Below are the code and all the weights of a small trained network. Each question names an input and a target symbol and asks about switching units off, where a switched-off unit gives its printed mean instead of its output.

import numpy as np


def w(rows, s, z=0):
    codes = np.array(rows[::2]) - 128.0
    scale = np.full(codes.shape[1], s)
    scale[-1] = z or s
    return codes * scale


def f(y):
    return y / 2 * (1 + np.tanh(0.7978845608 * (y + 0.044715 * y**3)))


def softmax(a):
    e = np.exp(a - a.max(-1, keepdims=True))
    return e / e.sum(-1, keepdims=True)


def log_softmax(a):
    a = a - a.max(-1, keepdims=True)
    return a - np.log(np.exp(a).sum(-1, keepdims=True))


def net(x, mask):
    ids = ['ΔΨαβημπστ'.index(c) for c in x.split()]
    T = len(ids)
    res = E[ids] + P[:T]
    q, k, v = (res @ M[0].T for M in (Q, K, V))
    z = softmax(np.where(np.tri(T) > 0, q @ k.T / 3**0.5, -1e9)) @ v
    res = res + np.where(mask[0], z, O[0][:, -1]) @ O[0][:, :-1]
    y = f(res @ A[0][:, :-1].T + A[0][:, -1])
    res = res + np.where(mask[1:17], y, B[0][:, -1]) @ B[0][:, :-1]
    return log_softmax(res[-1] @ U[:, :-1].T + U[:, -1])


Q, K, V, O, A, B = {}, {}, {}, {}, {}, {}
E = w([
[152,194,135,167],'Δ',
[173,132,152,113],'Ψ',
[221,76,123,70],'α',
[196,88,109,99],'β',
[208,33,124,122],'η',
[90,92,153,247],'μ',
[134,127,100,161],'π',
[166,208,210,53],'σ',
[203,133,133,82],'τ',
],0.014)
P = w([
[121,163,102,1],'0',
[229,94,201,246],'1',
[236,154,191,248],'2',
[188,173,188,98],'3',
[211,156,201,145],'4',
[226,139,199,168],'5',
],0.0045)
Q[0] = w([
[245,200,119,148],'h1',
[1,19,101,19],'h1',
[182,47,169,157],'h1',
],0.0078)
K[0] = w([
[121,153,128,157],'h1',
[200,140,250,198],'h1',
[80,182,110,118],'h1',
],0.012)
V[0] = w([
[145,172,131,110],'h1',
[158,6,170,135],'h1',
[100,151,142,210],'h1',
],0.014)
O[0] = w([
[130,144,188,186,128],'h1',
[6,106,101,21,254],'h1',
[131,214,67,119,128],'h1',
],0.013,0.0046)
A[0] = w([
[36,38,182,71,135],'n1',
[164,204,106,182,71],'n2',
[19,120,181,53,49],'n3',
[95,179,135,104,149],'n4',
[205,125,52,75,186],'n5',
[3,116,127,135,253],'n6',
[242,113,131,170,253],'n7',
[59,44,21,254,251],'n8',
[177,120,95,152,205],'n9',
[164,104,222,122,93],'n10',
[229,195,23,181,60],'n11',
[227,169,171,104,79],'n12',
[80,131,139,220,163],'n13',
[86,143,121,170,234],'n14',
[122,86,141,57,87],'n15',
[11,106,2,125,143],'n16',
],0.0089,0.0043)
B[0] = w([
[84,103,27,179,252],'n1',
[161,80,142,109,151],'n2',
[120,232,33,151,222],'n3',
[181,116,139,192,152],'n4',
[105,143,230,106,158],'n5',
[200,145,146,113,246],'n6',
[78,211,218,89,212],'n7',
[117,181,151,61,217],'n8',
[137,222,176,104,153],'n9',
[111,36,86,173,182],'n10',
[214,29,95,118,156],'n11',
[71,125,56,186,169],'n12',
[130,2,159,46,173],'n13',
[206,123,187,84,166],'n14',
[106,179,131,223,177],'n15',
[91,76,185,66,245],'n16',
],0.0065,0.011)
U = w([
[254,133,121,181,179],'Δ',
[80,96,197,66,182],'Ψ',
[139,60,82,161,22],'α',
[182,43,90,150,93],'β',
[52,148,120,148,107],'η',
[208,162,125,13,220],'μ',
[86,232,182,220,122],'π',
[51,149,227,212,29],'σ',
[100,81,167,170,2],'τ',
],0.0065,0.0042)

Each question gives the input, a string of symbols that net reads in full, and the target symbol t.
The units are the heads (3 rows each of Q, K, V and O) and the neurons (one row each of A and B). Each row of codes is followed by its name. A weight is (code - 128) times the scale printed after its matrix; where a second scale follows, it is the last column's (O, A, B and U).
mask holds one flag per unit, heads first, then neurons. A switched-off unit (its flag False) gives its mean, the last column of its rows in O or B, instead of its output. The means were averaged over made-up inputs and are rounded, as every weight is.
A unit's drop is (log p(t) with every unit on - log p(t) with that unit switched off) / (log p(t) with every unit on - log p(t) with every unit switched off).
The circuit of an input: a set's keep is (log p(t) with only the set's units on - log p(t) with every unit switched off) / (log p(t) with every unit on - log p(t) with every unit switched off). Starting from the 12 units with the biggest drops (on a tie, the unit counted first), units are removed one at a time, each time the one whose removal leaves the highest keep (on an exact tie, the one counted first), for as long as the keep stays at least 0.8.
circuit, biggest first: the units of the circuit, biggest drop first
unit that matters most: the unit with the biggest drop
k most important neurons: the k neurons with the biggest drops, biggest first
drop when u is switched off: that unit's drop, to one decimal
input η μ β, target η: 3 most important neurons	n1, n3, n15
input β β η α η, target α: circuit, biggest first	h1, n1, n7
input σ η τ, target σ: circuit, biggest first	h1, n7
input σ Δ Δ, target Δ: unit that matters most	n11
input η μ τ Ψ, target η: 2 most important neurons	n1, n3
input μ Δ π, target μ: circuit, biggest first	h1, n1, n15
input μ μ μ μ μ π, target μ: circuit, biggest first	h1, n1
input σ η Δ, target σ: 2 most important neurons	n7, n6
input η η α, target η: circuit, biggest first	h1, n3, n1
input Ψ η μ, target Ψ: 3 most important neurons	n13, n8, n3
input Δ μ μ, target Δ: 2 most important neurons	n11, n16
input η β μ η, target η: circuit, biggest first	h1, n1, n15
input η Ψ μ σ, target π: 2 most important neurons	n3, n15
input Δ μ π, target Δ: 2 most important neurons	n11, n16
input σ μ η, target σ: circuit, biggest first	n7, h1
input α β η, target α: most important neuron	n1
input σ μ α, target σ: drop when n7 is switched off	0.5
input η Ψ β, target η: drop when n3 is switched off	0.2
input η η Ψ, target η: drop when n6 is switched off	-0.1
input μ η σ Δ μ μ, target μ: drop when n10 is switched off	0.1
